Below are the code and all the weights of a small trained network. Each question names an input and a target symbol and asks about switching units off, where a switched-off unit gives its printed mean instead of its output.

import numpy as np


def w(rows, s, z=0):
    codes = np.array(rows[::2]) - 128.0
    scale = np.full(codes.shape[1], s)
    scale[-1] = z or s
    return codes * scale


def norm(h):
    return h / np.sqrt((h * h).mean(-1, keepdims=True) + 1e-5)


def f(y):
    return np.maximum(y, 0)


def softmax(a):
    e = np.exp(a - a.max(-1, keepdims=True))
    return e / e.sum(-1, keepdims=True)


def log_softmax(a):
    a = a - a.max(-1, keepdims=True)
    return a - np.log(np.exp(a).sum(-1, keepdims=True))


def net(x, mask):
    ids = ['βδεζλμξτφω'.index(c) for c in x.split()]
    T = len(ids)
    res = E[ids] + P[:T]
    u = 0
    for l in range(2):
        r = norm(res)
        for j in range(3):
            rows = slice(3 * j, 3 * j + 3)
            q, k, v = (r @ M[l][rows].T for M in (Q, K, V))
            z = softmax(np.where(np.tri(T) > 0, q @ k.T / 3**0.5, -1e9)) @ v
            o = O[l][rows]
            res = res + np.where(mask[u + j], z, o[:, -1]) @ o[:, :-1]
        u += 3
        y = f(norm(res) @ A[l][:, :-1].T + A[l][:, -1])
        res = res + np.where(mask[u : u + 8], y, B[l][:, -1]) @ B[l][:, :-1]
        u += 8
    return log_softmax(norm(res)[-1] @ U[:, :-1].T + U[:, -1])


Q, K, V, O, A, B = {}, {}, {}, {}, {}, {}
E = w([
[152,166,119],'β',
[78,101,97],'δ',
[159,165,144],'ε',
[92,114,71],'ζ',
[123,252,204],'λ',
[129,128,81],'μ',
[130,132,94],'ξ',
[111,146,178],'τ',
[71,115,133],'φ',
[120,113,94],'ω',
],0.021)
P = w([
[93,232,53],'0',
[145,157,134],'1',
[90,237,91],'2',
[184,170,127],'3',
[153,90,128],'4',
[2,241,81],'5',
],0.0094)
Q[0] = w([
[114,49,115],'L0H0',
[87,100,135],'L0H0',
[109,62,132],'L0H0',
[176,67,152],'L0H1',
[91,112,158],'L0H1',
[73,142,95],'L0H1',
[112,112,117],'L0H2',
[122,104,178],'L0H2',
[137,114,2],'L0H2',
],0.015)
K[0] = w([
[84,209,38],'L0H0',
[142,153,118],'L0H0',
[145,167,77],'L0H0',
[91,236,135],'L0H1',
[73,102,116],'L0H1',
[147,65,197],'L0H1',
[118,212,148],'L0H2',
[131,135,180],'L0H2',
[2,106,79],'L0H2',
],0.011)
V[0] = w([
[67,97,117],'L0H0',
[146,74,179],'L0H0',
[153,192,114],'L0H0',
[199,175,104],'L0H1',
[253,166,77],'L0H1',
[168,164,219],'L0H1',
[220,91,101],'L0H2',
[161,149,100],'L0H2',
[70,109,97],'L0H2',
],0.013)
O[0] = w([
[144,50,123,89],'L0H0',
[100,153,187,34],'L0H0',
[95,169,56,242],'L0H0',
[34,217,58,175],'L0H1',
[2,202,29,132],'L0H1',
[72,179,231,136],'L0H1',
[146,210,100,3],'L0H2',
[83,106,69,154],'L0H2',
[138,71,208,126],'L0H2',
],0.0078,0.0058)
A[0] = w([
[170,204,129,1],'L0N0',
[115,107,106,18],'L0N1',
[89,74,91,147],'L0N2',
[208,157,61,6],'L0N3',
[181,159,160,198],'L0N4',
[124,79,161,82],'L0N5',
[159,248,147,171],'L0N6',
[79,91,144,143],'L0N7',
],0.014,0.0038)
B[0] = w([
[141,197,253,152],'L0N0',
[109,221,38,133],'L0N1',
[216,235,115,180],'L0N2',
[38,120,44,149],'L0N3',
[234,4,140,170],'L0N4',
[152,113,185,152],'L0N5',
[9,178,235,254],'L0N6',
[139,164,175,163],'L0N7',
],0.0052,0.0078)
Q[1] = w([
[114,127,64],'L1H0',
[62,190,151],'L1H0',
[218,62,172],'L1H0',
[83,126,133],'L1H1',
[90,89,204],'L1H1',
[202,153,246],'L1H1',
[167,95,87],'L1H2',
[189,125,194],'L1H2',
[202,61,125],'L1H2',
],0.011)
K[1] = w([
[135,154,73],'L1H0',
[48,161,147],'L1H0',
[214,112,154],'L1H0',
[109,123,171],'L1H1',
[112,76,151],'L1H1',
[208,5,145],'L1H1',
[62,213,98],'L1H2',
[123,83,95],'L1H2',
[45,140,103],'L1H2',
],0.012)
V[1] = w([
[217,182,134],'L1H0',
[85,102,94],'L1H0',
[151,195,2],'L1H0',
[166,197,142],'L1H1',
[152,132,91],'L1H1',
[172,80,110],'L1H1',
[183,182,40],'L1H2',
[78,184,57],'L1H2',
[191,59,141],'L1H2',
],0.0093)
O[1] = w([
[113,170,47,85],'L1H0',
[168,129,213,139],'L1H0',
[255,176,107,137],'L1H0',
[110,77,29,160],'L1H1',
[190,167,90,89],'L1H1',
[217,101,85,28],'L1H1',
[144,159,216,24],'L1H2',
[105,83,203,169],'L1H2',
[132,213,146,2],'L1H2',
],0.0062,0.0034)
A[1] = w([
[202,40,114,231],'L1N0',
[137,208,166,79],'L1N1',
[158,8,89,16],'L1N2',
[100,163,134,3],'L1N3',
[187,142,220,169],'L1N4',
[66,137,92,195],'L1N5',
[143,89,114,168],'L1N6',
[70,76,81,3],'L1N7',
],0.012,0.0034)
B[1] = w([
[254,201,180,199],'L1N0',
[159,169,249,185],'L1N1',
[242,239,184,171],'L1N2',
[201,230,254,154],'L1N3',
[64,8,215,179],'L1N4',
[172,219,157,253],'L1N5',
[207,145,151,155],'L1N6',
[251,150,191,149],'L1N7',
],0.0058,0.0062)
U = w([
[102,158,121,89],'β',
[239,109,205,165],'δ',
[86,216,135,125],'ε',
[184,122,134,140],'ζ',
[117,164,189,54],'λ',
[122,136,86,75],'μ',
[120,183,76,177],'ξ',
[51,59,246,254],'τ',
[189,39,196,142],'φ',
[166,159,107,96],'ω',
],0.011,0.0054)

Each question gives the input, a string of symbols that net reads in full, and the target symbol t.
The units are the heads (3 rows each of Q, K, V and O) and the neurons (one row each of A and B). Each row of codes is followed by its name. A weight is (code - 128) times the scale printed after its matrix; where a second scale follows, it is the last column's (O, A, B and U).
mask holds one flag per unit, layer by layer, with each layer's heads first. A switched-off unit (its flag False) gives its mean, the last column of its rows in O or B, instead of its output. The means were averaged over made-up inputs and are rounded, as every weight is.
A unit's drop is (log p(t) with every unit on - log p(t) with that unit switched off) / (log p(t) with every unit on - log p(t) with every unit switched off).
The circuit of an input: a set's keep is (log p(t) with only the set's units on - log p(t) with every unit switched off) / (log p(t) with every unit on - log p(t) with every unit switched off). Starting from the 12 units with the biggest drops (on a tie, the unit counted first), units are removed one at a time, each time the one whose removal leaves the highest keep (on an exact tie, the one counted first), for as long as the keep stays at least 0.8.
circuit, biggest first: the units of the circuit, biggest drop first
unit that matters most: the unit with the biggest drop
k most important neurons: the k neurons with the biggest drops, biggest first
k most important neurons of layer l: the k neurons of layer l with the biggest drops, biggest first
heads that matter: for each layer, one digit per head in row order, 1 if its drop is at least 0.15 and else 0, layers parted by /
drop of u: that unit's drop, to one decimal
input τ δ ξ, target δ: unit that matters most	L0H1
input ξ τ μ, target τ: circuit, biggest first	L0H1; L1H2
input τ ξ φ, target ξ: 3 most important neurons	L0N2; L0N4; L0N6
input ω τ β τ τ ε, target τ: heads that matter	010 / 000
input ξ ξ ω φ ω τ, target δ: heads that matter	110 / 101
input δ ζ τ λ μ, target δ: heads that matter	101 / 000
input δ ξ ζ τ ω, target δ: heads that matter	001 / 000
input ε τ β, target τ: circuit, biggest first	L0H1; L0N6; L1H2
input τ ζ τ τ τ δ, target τ: heads that matter	011 / 000
input τ τ ω, target τ: circuit, biggest first	L0H1; L1H0
input φ τ ζ, target τ: heads that matter	111 / 000
input ζ τ λ, target τ: heads that matter	100 / 000
input ω ξ τ τ δ ω, target δ: drop of L0H1	0.4
input ε δ τ, target δ: circuit, biggest first	L0H1
input τ τ τ μ δ, target δ: 2 most important neurons of layer 0	L0N6; L0N2
input ε ε ω τ τ ω, target τ: drop of L0H1	1.2
input τ ξ τ ε τ, target ε: drop of L0H1	0.4
input ω ζ δ ζ, target δ: drop of L1H1	0.0
